Below is a small trained network, with its code and all its weights. Each question gives an input and a class and asks what happens when units are switched off, that is, made to give their printed mean instead of their output.

import numpy as np


def w(rows, s, z=0):
    codes = np.array(rows[::2]) - 128.0
    scale = np.full(codes.shape[1], s)
    scale[-1] = z or s
    return codes * scale


def f(y):
    return y / 2 * (1 + np.tanh(0.7978845608 * (y + 0.044715 * y**3)))


def log_softmax(a):
    a = a - a.max(-1, keepdims=True)
    return a - np.log(np.exp(a).sum(-1, keepdims=True))


def net(x, mask):
    res = np.array(x, float).reshape(1, 6) / 4 @ E
    y = f(res @ A[0][:, :-1].T + A[0][:, -1])
    res = res + np.where(mask, y, B[0][:, -1]) @ B[0][:, :-1]
    return log_softmax(res[-1] @ U[:, :-1].T + U[:, -1])


A, B = {}, {}
E = w([
[204,76,226],'x0',
[1,145,125],'x1',
[138,131,22],'x2',
[24,71,178],'x3',
[186,149,87],'x4',
[182,241,196],'x5',
],0.0084)
A[0] = w([
[49,137,216,50],'neuron 1',
[65,56,185,146],'neuron 2',
[65,79,164,116],'neuron 3',
[87,103,67,83],'neuron 4',
[114,162,164,66],'neuron 5',
[191,216,202,116],'neuron 6',
[99,226,183,236],'neuron 7',
[58,120,133,87],'neuron 8',
[120,80,70,146],'neuron 9',
[226,97,205,106],'neuron 10',
[55,114,151,146],'neuron 11',
[89,178,167,208],'neuron 12',
[145,39,113,164],'neuron 13',
[97,195,109,144],'neuron 14',
[53,34,162,3],'neuron 15',
[79,155,115,45],'neuron 16',
[165,89,88,105],'neuron 17',
[71,64,178,130],'neuron 18',
[147,179,62,226],'neuron 19',
[79,202,97,175],'neuron 20',
[49,157,160,105],'neuron 21',
[182,121,193,174],'neuron 22',
[94,143,183,108],'neuron 23',
[145,42,107,177],'neuron 24',
[105,8,183,157],'neuron 25',
[138,67,116,188],'neuron 26',
[85,64,98,95],'neuron 27',
[131,249,86,87],'neuron 28',
[61,65,137,49],'neuron 29',
[90,59,119,7],'neuron 30',
[68,141,177,105],'neuron 31',
[79,218,118,212],'neuron 32',
[123,102,69,207],'neuron 33',
],0.013,0.005)
B[0] = w([
[92,74,104,206],'neuron 1',
[1,189,225,224],'neuron 2',
[101,191,167,196],'neuron 3',
[205,110,149,171],'neuron 4',
[150,129,117,143],'neuron 5',
[205,180,101,244],'neuron 6',
[110,140,61,222],'neuron 7',
[119,124,197,171],'neuron 8',
[171,124,66,173],'neuron 9',
[167,97,142,251],'neuron 10',
[102,132,147,191],'neuron 11',
[90,77,99,184],'neuron 12',
[109,118,119,184],'neuron 13',
[57,113,118,168],'neuron 14',
[143,195,181,205],'neuron 15',
[159,105,151,145],'neuron 16',
[137,77,103,155],'neuron 17',
[50,183,194,210],'neuron 18',
[38,118,71,207],'neuron 19',
[90,98,134,189],'neuron 20',
[79,104,153,181],'neuron 21',
[144,107,100,223],'neuron 22',
[129,101,133,169],'neuron 23',
[115,127,69,185],'neuron 24',
[85,132,138,235],'neuron 25',
[102,124,66,171],'neuron 26',
[214,142,153,176],'neuron 27',
[101,153,95,200],'neuron 28',
[164,164,208,184],'neuron 29',
[211,168,148,160],'neuron 30',
[50,79,153,178],'neuron 31',
[36,93,106,198],'neuron 32',
[148,132,53,181],'neuron 33',
],0.0077,0.012)
U = w([
[249,131,148,205],'0',
[105,149,106,254],'1',
[145,117,185,77],'2',
[163,208,155,50],'3',
[174,29,93,65],'4',
[149,79,88,12],'5',
],0.015,0.0054)

Each question gives the input, the list of numbers given to net, and the class t.
The units are the neurons (one row each of A and B). Each row of codes is followed by its name. A weight is (code - 128) times the scale printed after its matrix; where a second scale follows, it is the last column's (A, B and U).
mask holds one flag per neuron, in row order. A switched-off neuron (its flag False) gives its mean, the last column of its row in B, instead of its output. The means were averaged over made-up inputs and are rounded, as every weight is.
A unit's drop is (log p(t) with every unit on - log p(t) with that unit switched off) / (log p(t) with every unit on - log p(t) with every unit switched off).
The circuit of an input: a set's keep is (log p(t) with only the set's units on - log p(t) with every unit switched off) / (log p(t) with every unit on - log p(t) with every unit switched off). Starting from the 12 units with the biggest drops (on a tie, the unit counted first), units are removed one at a time, each time the one whose removal leaves the highest keep (on an exact tie, the one counted first), for as long as the keep stays at least 0.8.
units of the circuit, in order: the units of the circuit, biggest drop first
most important unit: the unit with the biggest drop
top k neurons: the k neurons with the biggest drops, biggest first
drop of u: that unit's drop, to one decimal
input [-3,-6,8,-6,-2,7], class 1: most important unit : neuron 19
input [-6,0,2,3,4,-7], class 4: units of the circuit, in order : (neuron 4; neuron 2)
input [-8,-7,1,3,-1,-1], class 5: units of the circuit, in order : (neuron 2; neuron 18)
input [8,-8,-4,6,5,0], class 0: units of the circuit, in order : (neuron 6; neuron 10)
input [-1,-8,4,-1,8,6], class 0: top 2 neurons : (neuron 6; neuron 2)
input [1,0,1,-8,0,-1], class 0: top 2 neurons : (neuron 2; neuron 32)
input [-7,2,-5,-3,5,-4], class 4: top 2 neurons : (neuron 2; neuron 18)
input [5,-6,-3,2,-6,4], class 0: drop of neuron 6 : 0.2
input [-4,3,-1,8,-6,-8], class 2: drop of neuron 21 : 0.1
input [-7,7,6,6,-1,-6], class 2: drop of neuron 4 : 0.1
input [6,-2,-4,-7,1,0], class 0: drop of neuron 18 : 0.0
